z_531: [-6.66  5.55 -5.39 -5.38  3.36  3.21  9.34]
z_997: [-6.66  5.55 -5.39 -2.95 -2.95  3.35  9.34]
z_323: [-6.66  5.55 -5.39 -2.95  2.48  3.19  3.35]
z_828: [-6.66  5.55 -5.39 -5.39  5.62  3.19  9.34]
again z_997: 	[-2.95]
find: [-6.66  5.55 -5.39 -5.39  5.62  3.19  9.34]	z_828
find: [-6.66  5.55 -5.39 -2.95  2.48  3.19  3.35]	z_323
find: [-6.66  5.55 -5.39 -5.38  3.36  3.21  9.34]	z_531

z_513: [ 1.28 -6.65  1.45  0.95]
z_179: [ 3.74 -0.95 -0.17  0.89]
z_665: [-0.18 -0.33 -5.76  1.29]
z_274: [ 4.62  4.62  4.62 -3.74]
z_589: [-0.17 -7.73 -1.80 -0.18]
z_478: [ 8.09 -4.95 -0.16 -3.61]
z_688: [-0.17  3.33  2.01 -5.11]
z_67: [8.34 8.26 5.54 1.28]
both z_67 z_513: 	[1.28]
again z_274: 	[4.62]
find: [ 8.09 -4.95 -0.16 -3.61]	z_478
both z_688 z_179: 	[-0.17]
order: [ 0.95  1.28 -6.65  1.45]	z_513
both z_688 z_589: 	[-0.17]
find: [8.34 8.26 5.54 1.28]	z_67

z_671: [ 1.52  5.83 -3.99 -4.23 -2.02 -3.13 -3.99  6.30  3.60]
z_826: [-1.15  5.26 -4.80  6.18  6.18 -4.79  5.82 -6.77 -3.24]
z_68: [-3.13  5.82  6.30 -3.99 -4.80 -4.23 -2.01  1.52  3.60]
order: [-4.23 -3.99 -3.99 -3.13 -2.02  1.52  3.60  5.83  6.30]	z_671
order: [ 6.30  1.52 -2.02 -3.99 -4.23  5.83 -3.13  3.60 -3.99]	z_671
find: [-1.15  5.26 -4.80  6.18  6.18 -4.79  5.82 -6.77 -3.24]	z_826
find: [-3.13  5.82  6.30 -3.99 -4.80 -4.23 -2.01  1.52  3.60]	z_68
again z_826: 	[6.18]
again z_671: 	[-3.99]

z_622: [-5.87  2.33 -1.54  6.47  7.47 -4.12  3.26  2.33  1.33 -3.61 -3.31  3.89
  0.42  2.77 -2.60 -3.84 -2.01  1.98  2.32 -0.61  3.32  0.72 -0.37 -5.15
  2.07 -0.47 -4.51  3.35  0.53  2.96 -3.91  6.78]
z_733: [-5.87 -1.40 -1.54  6.47  7.47 -4.12  3.26  2.33  1.33 -3.61 -3.31  3.89
  0.42  2.77 -2.60 -3.84 -2.01  1.98  1.19 -0.61  3.32  0.72 -0.37 -5.15
  2.07 -0.47 -4.51 -1.39 -3.80  1.82 -3.87 -4.08]
z_799: [ 2.23 -2.98 -2.34 -0.65 -4.69 -2.43  6.91  3.59 -1.09 -0.24  0.27  0.00
  0.12 -3.75 -4.33 -3.06 -1.25  1.59  4.61  5.52 -0.90 -3.72  0.77  2.15
 -1.18  2.23 -3.78  0.48 -2.45 -2.57 -1.41  7.20]
z_772: [ 0.24  0.53  0.24 -2.58 -0.95  2.39 -3.01 -1.32 -4.51  0.08 -4.06 -4.01
 -1.39 -4.27  1.77  0.02  2.53 -0.76  4.00  0.84  0.24 -3.01 -3.57  2.20
 -0.05  0.56  0.25 -4.06 -4.28  1.86  5.04  0.05]
z_332: [-0.76  4.00 -4.28  2.53  1.77  0.24  5.04 -0.05 -0.65 -3.01 -3.01  0.02
  0.53  0.24 -4.06 -2.58 -4.06  0.24  0.56  1.86  2.20 -4.01  0.24 -4.27
  2.39  0.08 -4.51 -0.95 -3.57 -1.32  0.05  0.84]
both z_332 z_799: 	[-0.65]
again z_799: 	[2.23]
again z_622: 	[2.33]
order: [-4.06 -4.27  0.02 -4.06  2.39  5.04  1.86 -0.05 -4.01 -3.01  1.77 -0.65
  0.56  0.24 -3.01  0.24  0.84  4.00 -3.57 -2.58  2.53  0.53  0.24  2.20
 -1.32 -0.76  0.05 -0.95  0.08  0.24 -4.28 -4.51]	z_332
order: [-3.78  0.48 -2.45 -2.57 -1.41  7.20  2.23 -2.98 -2.34 -0.65 -4.69 -2.43
  6.91  3.59 -1.09 -0.24  0.27  0.00  0.12 -3.75 -4.33 -3.06 -1.25  1.59
  4.61  5.52 -0.90 -3.72  0.77  2.15 -1.18  2.23]	z_799
find: [-5.87 -1.40 -1.54  6.47  7.47 -4.12  3.26  2.33  1.33 -3.61 -3.31  3.89
  0.42  2.77 -2.60 -3.84 -2.01  1.98  1.19 -0.61  3.32  0.72 -0.37 -5.15
  2.07 -0.47 -4.51 -1.39 -3.80  1.82 -3.87 -4.08]	z_733

z_951: [-2.76 -6.63  8.36  5.48  2.17]
z_669: [-4.70 -3.45 -6.80  1.05  8.60]
z_414: [-0.69 -4.79  4.90  3.37 -0.22]
z_394: [-4.70 -3.45 -6.80  1.05  7.89]
z_963: [ 8.63 -5.74 -2.47 -5.74  2.65]
z_318: [-5.74 -4.22 -2.47  2.65  8.62]
order: [-5.74  2.65  8.63 -5.74 -2.47]	z_963
again z_963: 	[-5.74]
find: [ 8.63 -5.74 -2.47 -5.74  2.65]	z_963

z_427: [ 2.37  1.76  1.03  1.75  0.48 -0.40  2.75 -2.50 -0.81  1.59 -1.16 -0.64
  1.41 -1.30  0.47  1.26 -2.05  0.81 -0.20  0.27 -3.81 -0.57 -1.59  0.94
  1.93  0.13 -1.27 -0.33 -0.39 -0.77  1.24 -2.35 -1.37 -1.58 -0.67  0.93
 -0.71 -0.83  0.30  3.80  1.87  2.13  0.76 -0.04  0.90 -3.40 -2.39 -0.35
  1.91 -1.51 -0.65]
z_222: [-3.36 -0.67 -0.69 -1.74  2.78 -1.10 -2.30  3.00  0.36 -0.76  5.05  3.14
 -1.62  2.27  5.52  0.18  3.93  0.84  4.03 -2.16 -0.25  1.09  1.05  0.46
  0.91  0.58  0.87 -0.59 -0.17 -0.06 -1.80  4.46 -2.38  3.73  3.19  3.77
 -0.07  0.68  0.67 -0.03 -2.19 -0.46 -5.81 -0.88 -0.09 -1.69  2.30 -1.48
 -2.80  1.74  1.12]
z_588: [ 0.60  2.53 -1.53 -1.11  1.83 -0.37 -0.72  1.14  1.38  1.87  4.41 -0.07
 -0.47  1.53  0.36 -0.92  4.38  0.39  2.06 -0.65 -2.57  2.73  2.72  0.13
  0.54 -1.27 -0.15  0.17  1.78  1.18 -3.26  2.41 -0.05 -0.33  1.97 -0.13
 -2.80  0.32  1.33 -2.24 -0.96  0.07 -5.08 -0.12 -0.46 -2.46  3.85 -0.34
 -3.27  0.54  3.48]
z_975: [ 2.92  0.63  1.42  0.19 -2.68 -0.11  2.89 -3.76 -3.77 -0.93 -6.72  0.68
  1.78 -2.49 -0.71 -0.51 -4.47 -2.31 -2.07  1.19  2.18 -1.91 -2.49 -0.46
 -1.14  0.54 -0.23 -0.98 -2.67 -0.59  2.17 -4.47  1.53 -0.59 -3.40 -0.51
  1.97 -1.82  0.07  1.05  1.77 -0.30  7.62 -1.87 -2.25  0.83 -1.04  2.74
  3.44 -3.24 -2.92]
z_285: [ 0.87 -1.34 -1.24 -1.62  1.22 -2.09 -0.12  3.14  1.19 -0.28  5.93  0.69
  0.06  1.39  3.31 -1.83  3.35  2.86  4.32 -2.66 -5.07  4.23  0.19  0.39
  2.67 -0.66 -0.83  2.54  1.29  1.29 -3.57  4.38 -3.28  0.05  0.79  0.99
 -3.99  1.13  1.25  0.83 -2.32  2.50 -5.24  0.96  1.85 -2.19  0.25 -1.57
 -2.10  1.94  1.15]
z_277: [ 5.03  2.51  0.25  2.26 -1.56  1.82  1.42 -0.22 -0.36  3.02 -2.65 -3.10
  2.14  0.74 -2.74 -2.49 -2.04 -1.50 -1.36  0.02 -1.50  0.93  1.34 -0.83
 -0.97 -1.92 -3.63  0.11  0.51 -0.92 -1.80 -2.02  0.22 -0.73 -3.35 -2.55
 -1.69 -0.63  2.23 -3.39  0.18 -0.03  0.33  2.93  1.35 -2.82 -4.47 -0.14
  0.48 -4.35 -1.11]
z_146: [-0.41  0.59  1.31  1.62 -2.02  2.16  0.70 -4.94 -0.46 -0.64 -4.26 -2.87
  0.60 -4.10 -4.13  1.75 -3.05 -1.07 -5.33  3.91  4.26 -3.81 -2.13  1.02
 -0.05  1.31 -0.97  0.10 -0.21 -1.36  4.52 -3.37  2.95 -2.13 -0.84 -1.13
  3.89 -1.91 -1.84  1.17  3.43  0.37  5.26 -1.00  0.30  2.84 -1.57  3.07
  2.99 -0.49  0.18]
z_791: [ 5.49 -0.91 -0.83  1.86 -3.20  0.10  1.77  0.39  0.84  0.29 -0.98 -3.17
  2.12  0.52 -1.59 -3.11 -2.62  1.52 -1.25 -0.30 -3.54  2.84  0.19  0.37
  0.68  1.08 -3.37  3.19 -0.51  0.73 -1.27 -0.69 -1.44 -1.39 -4.22 -1.90
 -4.92  0.33  1.53  0.44  0.90  2.18  1.01  3.11  3.00 -2.17 -4.21 -0.42
  2.01 -0.35 -3.27]
z_404: [ 2.09  3.82 -1.20  0.08  1.90 -2.32  1.28 -1.73 -1.26  2.19  0.92 -0.67
  2.00 -2.39 -2.70 -0.40 -2.56  1.66 -0.64  0.38 -3.24 -0.12 -1.51 -0.84
  0.38 -0.97 -1.46  1.74  0.00 -0.05 -1.31 -3.10 -0.32 -1.97 -3.93 -2.76
 -0.74 -2.02 -1.92 -0.51  0.09  1.06  0.33  0.63  0.15 -3.60 -2.14  0.02
  0.61 -2.69  1.34]
z_852: [ 0.80  0.32 -1.91  2.00 -2.11 -0.05  1.41 -1.89  0.01  0.00 -4.09 -3.15
  0.30 -0.41 -4.18  1.56 -2.58 -0.57 -3.15  2.30  0.61 -1.43 -0.38  1.29
 -1.53 -0.58 -0.73  0.16 -0.40 -0.82  3.19 -2.87  1.71 -2.43 -0.02 -1.02
  0.22  0.29 -1.27  0.17  2.89  1.30  2.83 -0.75  0.79  1.12 -0.44  0.83
  0.96 -0.71 -0.09]
z_488: [ 5.05 -0.04  2.29  1.22 -3.64  4.12  2.35 -4.00 -2.32  0.55 -6.86 -3.36
  2.96  0.06 -2.75 -2.74 -4.42 -2.60 -3.83  2.51  3.49 -0.11  0.92  0.97
 -2.47  0.85 -2.56 -1.49 -1.92 -1.40  0.63 -4.80  2.37 -1.80 -2.25 -2.86
  0.45 -1.05  2.85 -1.42  1.84 -1.72  6.81  0.69  0.23  0.92 -1.13  4.22
  2.47 -2.58 -3.20]
find: [ 2.92  0.63  1.42  0.19 -2.68 -0.11  2.89 -3.76 -3.77 -0.93 -6.72  0.68
  1.78 -2.49 -0.71 -0.51 -4.47 -2.31 -2.07  1.19  2.18 -1.91 -2.49 -0.46
 -1.14  0.54 -0.23 -0.98 -2.67 -0.59  2.17 -4.47  1.53 -0.59 -3.40 -0.51
  1.97 -1.82  0.07  1.05  1.77 -0.30  7.62 -1.87 -2.25  0.83 -1.04  2.74
  3.44 -3.24 -2.92]	z_975
order: [-2.58 -3.20  5.05 -0.04  2.29  1.22 -3.64  4.12  2.35 -4.00 -2.32  0.55
 -6.86 -3.36  2.96  0.06 -2.75 -2.74 -4.42 -2.60 -3.83  2.51  3.49 -0.11
  0.92  0.97 -2.47  0.85 -2.56 -1.49 -1.92 -1.40  0.63 -4.80  2.37 -1.80
 -2.25 -2.86  0.45 -1.05  2.85 -1.42  1.84 -1.72  6.81  0.69  0.23  0.92
 -1.13  4.22  2.47]	z_488

z_443: [-0.47  3.18 -2.24 -0.93  0.61  1.04  2.00  1.24 -3.38 -3.31  0.00]
z_424: [-2.18  2.42 -0.19 -0.29 -0.99 -0.49 -2.16  0.10  0.45 -0.51  0.13]
z_8: [-3.19  0.20  0.91 -0.64  4.87 -0.58  0.84 -0.44  1.06 -2.29  3.32]
z_562: [-5.09  0.51 -0.50 -0.65  1.14  1.05  1.73  2.25  0.52 -1.82  1.98]
z_861: [-4.21  3.65  0.30  3.20  2.57  3.59 -1.73  0.76 -3.79  1.12  8.81]
z_78: [ 7.72 -0.88 -0.72 -1.17 -2.18 -0.21  2.30 -0.15 -0.08  0.50 -7.96]
z_615: [-2.03 -1.81 -0.93  0.07 -2.46  1.45  1.72  1.06 -3.11 -0.24  4.38]
z_735: [ 7.72 -0.88 -0.72 -0.94 -2.18 -1.26 -5.66  1.76  1.44  2.45  0.65]
both z_615 z_443: 	[-0.93]
order: [ 1.98 -5.09  0.51 -0.50 -0.65  1.14  1.05  1.73  2.25  0.52 -1.82]	z_562

